Each row has a class, written after it.
-222, 235, -305, 345, -482, -193, 7, -167, -12, 229, 84, -413, 36, -142, 134, -194, -70, 319, -98, 790, 184, -56, -162, 3, -153, -148, -192, -99, 322, -627, 83, -602 => K
99, -265, -786, 62, -277, -68, 73, 286, -126, -90, -116, -134, 88, 78, 169, 238, -253, -17, -388, 114, 56, 343, 110, 116, -150, -48, -289, -10, 79, 286, 607, -355 => F
125, -29, -272, -63, 272, 239, 316, 242, -411, 233, -219, -219, -152, 273, -169, 707, -154, 183, -102, 41, -7, -60, -177, 139, -42, 135, 46, 50, 138, -433, -223, -26 => H
-224, 5, 433, 104, 224, -113, -495, -116, -417, -120, -12, 74, -343, -244, -174, -242, 91, 439, 156, 19, 50, -47, 188, -42, 4, 119, 147, 40, -85, -190, -185, 22 => W
130, -24, -229, 25, 200, 258, 246, 192, -472, 276, -145, -387, 143, 439, -238, 620, -216, 325, -92, 97, 8, -137, -169, 124, -38, 167, 198, -22, 43, -843, -155, -103 => X
-245, 282, -152, 300, -427, -133, -10, -226, 19, 298, -51, -442, 43, -94, 60, -173, 27, 268, -95, 814, 100, -100, -245, -15, -146, -153, -134, -100, 258, -612, 32, -761 => L
-214, 287, -257, 325, -397, -109, 1, -232, -75, 302, -66, -457, -16, -77, 33, -226, 34, 266, -117, 764, 78, -65, -228, -12, -188, -149, -143, -143, 190, -603, 62, -783 => Q
89, -227, -798, 99, -271, -100, 65, 235, -170, -104, -94, -98, -6, 32, 243, 150, -294, 63, -371, 193, 70, 335, 119, 96, -146, -26, -281, -48, 66, 327, 561, -396 => D
-112, -16, 378, 142, 386, 89, -348, -60, -334, 2, 40, -97, 104, -60, -183, 50, 73, 545, 135, 69, 79, -73, 176, -71, -218, 329, 231, 148, -126, -464, -2, -176 => V
10, -153, -663, 207, -327, -177, 41, 119, -315, -149, -210, -186, 104, 189, 217, 128, -382, 138, -423, 240, -134, 423, 132, 121, -43, -185, -265, -158, 133, 317, 693, -292 => V
-248, 194, -314, 319, -484, -247, -39, -122, -88, 268, 34, -361, -26, -135, 111, -141, -22, 316, -94, 783, 153, -59, -164, 9, -114, -175, -261, -97, 377, -594, 65, -722 => V
-260, 202, -351, 307, -430, -193, 29, -175, -50, 303, -35, -414, -47, -107, 90, -167, -13, 342, -79, 813, 88, 3, -223, -49, -260, -129, -248, -89, 356, -619, 88, -685 => W
60, -37, -752, 162, -102, -165, 56, 127, -299, -131, -154, -157, 16, 34, 293, 107, -332, 217, -480, 326, -112, 512, 146, 72, -172, 58, -244, -134, -15, 283, 667, -306 => T
-155, 229, -288, 314, -343, -286, -26, -110, -138, 286, 92, -370, -15, -219, 54, -144, 33, 387, -151, 679, 94, -41, -252, -73, -95, -130, -271, -66, 363, -533, -23, -790 => L
-171, -22, 441, 156, 336, 81, -363, -94, -320, -17, 3, -142, 109, 8, -225, 42, 63, 529, 128, 28, 95, -108, 172, -58, -221, 273, 247, 164, -130, -462, 57, -183 => X
100, -61, -813, 146, -173, -136, 65, 197, -288, -96, -184, -165, 55, -33, 243, 135, -416, 206, -488, 302, -106, 403, 110, 100, -150, 47, -200, -134, 25, 197, 610, -379 => D
-181, 28, 484, 112, 237, -127, -496, -120, -386, -188, 79, 87, -326, -218, -103, -244, 140, 448, 149, 8, 146, -47, 232, -43, -43, 107, 112, 95, -65, -87, -92, 12 => T
258, 139, -174, 19, 145, 357, 213, 234, -380, 271, -65, -249, 195, 160, -167, 491, -250, 363, -17, 219, 53, -270, -186, 125, -71, 250, 270, 111, 122, -805, -155, -77 => L
-245, 1, 363, 44, 274, -95, -398, -213, -537, -112, -18, 66, -224, 19, -169, -200, 52, 539, 120, 16, 12, 11, 106, -169, -202, 204, 103, 4, -45, -161, -86, -146 => L
145, -71, -305, 43, 233, 166, 203, 207, -605, 227, -168, -413, 60, 386, -239, 617, -214, 338, -98, 98, -30, -57, -157, 112, -43, 194, 120, -63, -1, -779, -256, -113 => S
74, -100, -833, 134, -119, -123, 54, 152, -331, -68, -173, -158, -101, 19, 251, 88, -301, 196, -433, 289, -59, 434, 130, 70, -269, 101, -244, -153, -8, 221, 561, -394 => T
-206, 43, 474, 134, 147, -64, -464, -170, -408, -94, -18, 45, -269, -88, -177, -203, 10, 432, 136, 66, 94, -65, 176, 6, -67, 102, 133, 79, -65, -210, -127, -45 => K
-166, 39, 418, 162, 158, -115, -465, -137, -490, -151, -19, 45, -332, -104, -137, -235, 84, 507, 131, 53, 102, -76, 182, 5, -27, 57, 89, 64, -11, -151, -75, -44 => V
67, 30, -275, -8, 92, 63, 88, 287, -466, 378, -46, -220, 103, 225, -269, 553, -308, 193, -121, 109, -69, 6, -215, 111, -13, 108, 53, -16, 161, -774, -351, -160 => L
-147, 223, -338, 285, -238, -234, 23, -79, -148, 280, 60, -363, -82, -172, 86, -48, 34, 343, -151, 698, 102, -84, -200, -55, -100, -69, -229, -51, 314, -518, -72, -789 => D
79, -227, -734, 86, -284, -77, 61, 213, -137, -165, -137, -70, 55, 57, 214, 87, -317, -4, -392, 94, -34, 324, 100, 50, -164, -85, -241, -68, 90, 375, 602, -266 => S
-7, -130, -611, 170, -382, -229, -18, 91, -400, -177, -228, -131, -26, 101, 204, 83, -372, 177, -468, 208, -82, 389, 114, 167, 63, -172, -293, -136, 144, 379, 634, -370 => J
-218, -6, 816, 183, 164, 81, -478, -292, -245, -34, -137, -99, 17, -6, -216, -103, 40, 581, 196, 68, 91, -79, 285, 113, -3, 157, 308, 154, -131, -287, 205, -52 => H
-58, -136, -626, 210, -450, -77, -7, 116, -149, -43, -125, -189, 268, 139, 146, 124, -384, 7, -435, 220, -116, 375, 104, 128, -102, -163, -243, -96, 129, 262, 683, -459 => K
-8, -111, -611, 115, -323, -36, 21, 157, -101, -76, -176, -167, 242, 29, 163, 192, -308, 25, -418, 241, -94, 357, 101, 89, -153, -95, -220, -48, 146, 245, 714, -450 => H
-9, -175, -619, 194, -351, -173, 41, 70, -310, -164, -246, -184, 75, 169, 219, 136, -349, 128, -455, 218, -110, 443, 110, 117, -24, -172, -268, -171, 146, 374, 677, -370 => J
-126, 204, -305, 336, -331, -252, 65, -120, -88, 310, 68, -390, -6, -160, 84, -89, -6, 399, -181, 681, 113, -90, -230, -43, -50, -78, -242, -68, 335, -517, 62, -763 => F
103, -197, -818, 26, -260, -152, 56, 276, -200, -186, -67, -27, -12, -28, 228, 91, -305, -5, -402, 145, 31, 371, 95, 26, -190, -71, -283, -54, 111, 375, 509, -340 => D
-59, -151, -570, 198, -355, -213, -15, 79, -327, -158, -216, -129, 41, 146, 173, 56, -389, 121, -454, 244, -165, 480, 136, 102, 14, -198, -212, -155, 108, 372, 664, -274 => W
141, -113, -267, -53, 190, 215, 310, 268, -418, 272, -203, -278, -105, 334, -187, 760, -18, 178, -77, -3, 6, -88, -202, 131, 12, 99, -49, 59, 118, -411, -176, -121 => F
-194, -37, 383, 146, 247, -92, -425, -166, -517, -18, 4, 35, -201, 53, -217, -133, 112, 516, 114, 5, 4, 4, 153, -134, -148, 174, 82, 57, -92, -161, -42, -223 => Q
29, -67, -822, 157, -142, -160, 103, 164, -336, -98, -201, -183, -72, 21, 282, 137, -341, 254, -481, 318, -57, 438, 84, 94, -180, 46, -266, -98, 74, 243, 625, -339 => X
-95, 209, -348, 336, -288, -219, 48, -127, -137, 239, 75, -418, -59, -107, 92, -67, 95, 353, -185, 693, 123, -99, -166, -35, -60, -110, -269, -87, 225, -483, 84, -828 => T
131, -75, -263, -7, 236, 235, 311, 262, -365, 213, -161, -295, -26, 303, -157, 733, -105, 201, -90, 70, 7, -98, -162, 127, 2, 101, 74, 32, 97, -485, -212, -78 => D
-311, -38, 813, 128, 121, 78, -468, -316, -295, -12, -178, -78, -24, 79, -213, -88, 35, 518, 195, 93, 67, -32, 239, 113, 9, 91, 295, 121, -73, -241, 121, -95 => L
-238, -13, 808, 160, 129, 99, -487, -229, -213, -47, -124, -32, 73, -63, -218, -25, 51, 462, 187, 120, 103, 5, 242, 69, -35, 148, 291, 109, -119, -315, 154, -64 => F
218, 126, -175, 2, 167, 364, 250, 221, -386, 218, -86, -240, 155, 162, -164, 504, -235, 324, -16, 166, 59, -201, -221, 105, -98, 236, 254, 96, 111, -795, -144, -19 => W
-238, 289, -146, 305, -357, -87, -17, -233, -4, 334, -98, -438, 4, -133, 43, -244, 28, 269, -54, 811, 38, -59, -205, -33, -211, -88, -76, -87, 172, -639, 43, -677 => W
-172, 349, -247, 237, -406, -57, 23, -255, -173, 235, -54, -376, 18, -113, 78, -314, -80, 386, -80, 804, 55, -240, -254, -108, -151, -50, -6, -245, 201, -722, 45, -699 => L
-191, 329, -127, 257, -425, -172, -82, -204, -128, 305, 3, -310, 16, -233, 50, -321, -49, 337, -107, 828, 13, -157, -248, -142, -119, -57, -92, -152, 196, -691, -26, -736 => S
45, -271, -809, 152, -309, -151, 54, 265, -104, -99, -60, -130, 90, 94, 175, 146, -297, -12, -434, 136, 1, 356, 116, 69, -163, -90, -246, -38, 105, 347, 562, -391 => Q
147, -45, -301, 14, 225, 225, 341, 206, -492, 303, -239, -292, -142, 400, -197, 723, -89, 270, -83, 121, 3, -46, -220, 128, -51, 143, -8, 5, 97, -523, -197, -113 => F
-211, 348, -221, 329, -381, -62, 27, -254, -40, 319, -76, -452, -37, -78, 75, -234, 46, 292, -95, 790, 79, -177, -235, -17, -197, -129, -84, -122, 249, -638, 66, -773 => Q
-173, 194, -208, 319, -321, -271, 24, -92, -28, 367, 113, -349, 45, -145, 61, -49, 77, 324, -172, 657, 77, -149, -198, -78, -31, -101, -248, 45, 342, -472, 52, -863 => X
-167, 4, 524, 98, 305, 73, -405, -143, -281, -58, -12, -89, 95, 9, -216, 36, 129, 482, 151, 61, 96, -82, 173, -43, -205, 236, 209, 193, -122, -375, 47, -201 => L
-156, 18, 406, 183, 323, 10, -375, -183, -474, -75, -55, -225, 65, 54, -206, -11, 56, 616, 57, 92, 15, -48, 148, -43, -161, 252, 179, 95, -174, -432, 67, -229 => S
-46, -175, -665, 285, -364, -133, -39, 159, -137, -5, -140, -236, 268, 91, 129, 163, -377, 32, -459, 256, -150, 469, 171, 112, -98, -141, -236, -118, 81, 283, 717, -440 => H
116, -212, -814, 75, -267, -130, 72, 278, -139, -186, -61, -63, 63, -16, 240, 93, -292, 53, -393, 128, 29, 333, 117, 25, -157, -71, -257, -58, 81, 356, 613, -301 => D
-246, 30, 501, 62, 225, -40, -503, -163, -426, -129, -14, 24, -296, -189, -167, -224, 150, 443, 175, -10, 82, -74, 182, -16, -37, 86, 137, 72, -57, -181, -121, -29 => Q
91, -230, -716, 122, -328, -41, 71, 255, -148, -121, -123, -100, 157, 90, 210, 171, -334, 51, -387, 173, 14, 325, 111, 96, -133, -77, -201, -49, 107, 273, 659, -331 => V
-263, -50, 747, 239, 139, 46, -483, -260, -273, 16, -117, -120, 15, -16, -195, -114, 21, 584, 178, 128, 88, -9, 241, 65, -41, 158, 297, 106, -125, -371, 119, -68 => S
113, -41, -219, -48, 216, 247, 335, 207, -357, 252, -176, -217, -87, 312, -154, 697, -71, 184, -79, 70, -9, -61, -236, 90, -82, 107, 14, 73, 158, -417, -196, -105 => Q
84, -58, -838, 161, -157, -61, 78, 170, -284, -88, -223, -209, 5, -22, 264, 135, -386, 201, -497, 299, -73, 444, 95, 154, -162, 68, -194, -146, 4, 140, 611, -285 => S
-167, 22, 460, 109, 335, 79, -340, -137, -354, -41, 8, -98, 59, 6, -200, -15, 64, 546, 92, 50, 69, -92, 120, -86, -201, 259, 231, 155, -92, -401, 35, -182 => X
-84, -131, -513, 134, -380, -132, -81, 163, -109, -67, -168, -111, 374, 75, 158, 186, -376, -31, -419, 212, -201, 443, 131, 72, -61, -138, -236, -79, 104, 260, 702, -375 => J
186, -49, -288, 27, 191, 277, 254, 224, -478, 200, -162, -365, 151, 388, -232, 688, -249, 275, -111, 72, -9, -96, -129, 163, 15, 154, 175, -61, 19, -774, -166, -68 => K
46, -97, -899, 171, -149, -132, 79, 182, -350, -124, -229, -196, -14, 59, 253, 184, -345, 216, -462, 303, -66, 441, 130, 122, -184, 52, -286, -121, 21, 212, 621, -326 => J
220, 77, -147, -16, 142, 321, 272, 187, -347, 284, -123, -263, 198, 243, -217, 550, -231, 328, -25, 93, 29, -192, -204, 116, -77, 207, 171, 82, 97, -727, -54, -93 => H
-266, -63, 514, 138, 220, -155, -554, -77, -309, -56, 31, 16, -245, -181, -232, -108, 150, 367, 156, -10, 104, -5, 261, -8, -13, 73, 90, 135, -63, -169, -147, -57 => H
149, -10, -235, -45, 239, 243, 321, 213, -411, 244, -175, -268, -64, 303, -208, 682, -79, 250, -71, 16, -10, -131, -244, 88, -63, 142, -2, 69, 98, -478, -178, -100 => H
-119, 11, 489, 154, 325, 68, -370, -121, -368, -89, 1, -71, 26, -11, -177, 32, 81, 548, 115, 83, 101, -74, 180, -17, -155, 261, 220, 159, -123, -356, 26, -146 => V
-71, 232, -332, 280, -235, -195, 20, -58, -132, 261, 117, -385, -17, -200, 67, -31, 56, 289, -189, 651, 79, -125, -164, -24, -60, -71, -239, -37, 249, -509, -18, -794 => T
262, 86, -251, 34, 167, 337, 246, 266, -502, 247, -36, -306, 210, 235, -188, 571, -195, 401, -54, 189, 101, -188, -200, 90, -81, 263, 188, 96, 79, -811, -82, -115 => F
174, -48, -318, 36, 225, 275, 305, 255, -478, 227, -187, -287, -33, 353, -177, 765, -115, 169, -127, 95, -14, -39, -146, 161, 9, 70, -6, 64, 70, -449, -166, -80 => J
248, 101, -219, 42, 172, 388, 237, 266, -415, 238, -100, -263, 233, 187, -171, 603, -187, 380, 17, 182, 90, -232, -173, 132, -120, 253, 189, 107, 104, -843, -58, -115 => V
70, -223, -734, 97, -342, -104, 38, 219, -178, -111, -76, -137, 103, 53, 220, 110, -309, 99, -380, 186, 63, 290, 83, 74, -151, -36, -266, -15, 106, 229, 586, -377 => J
-128, 28, 451, 186, 324, 39, -416, -98, -350, -32, 53, -90, 142, -52, -211, -8, 71, 575, 162, 79, 114, -122, 179, -97, -237, 330, 214, 199, -149, -477, 24, -207 => J
-227, 15, 514, 85, 218, -81, -477, -134, -407, -167, -43, 39, -251, -144, -169, -188, 48, 458, 119, -23, 67, -72, 189, 12, 2, 94, 193, 92, -43, -138, -87, -2 => Q
-261, 336, -143, 329, -403, -189, 16, -286, -41, 288, -24, -469, 7, -50, 109, -219, 89, 333, -105, 862, 100, -79, -244, -67, -183, -176, -171, -95, 309, -590, 70, -838 => D
-17, -193, -733, 196, -323, -149, -10, 198, -176, -9, -138, -235, 181, 61, 157, 210, -305, 57, -424, 254, -99, 407, 116, 106, -106, -103, -293, -117, 76, 211, 596, -531 => D
76, -185, -735, 102, -329, -93, 103, 198, -145, -120, -84, -86, 69, 117, 220, 66, -334, 29, -415, 128, 19, 294, 82, 74, -190, -72, -235, -2, 125, 380, 648, -339 => X
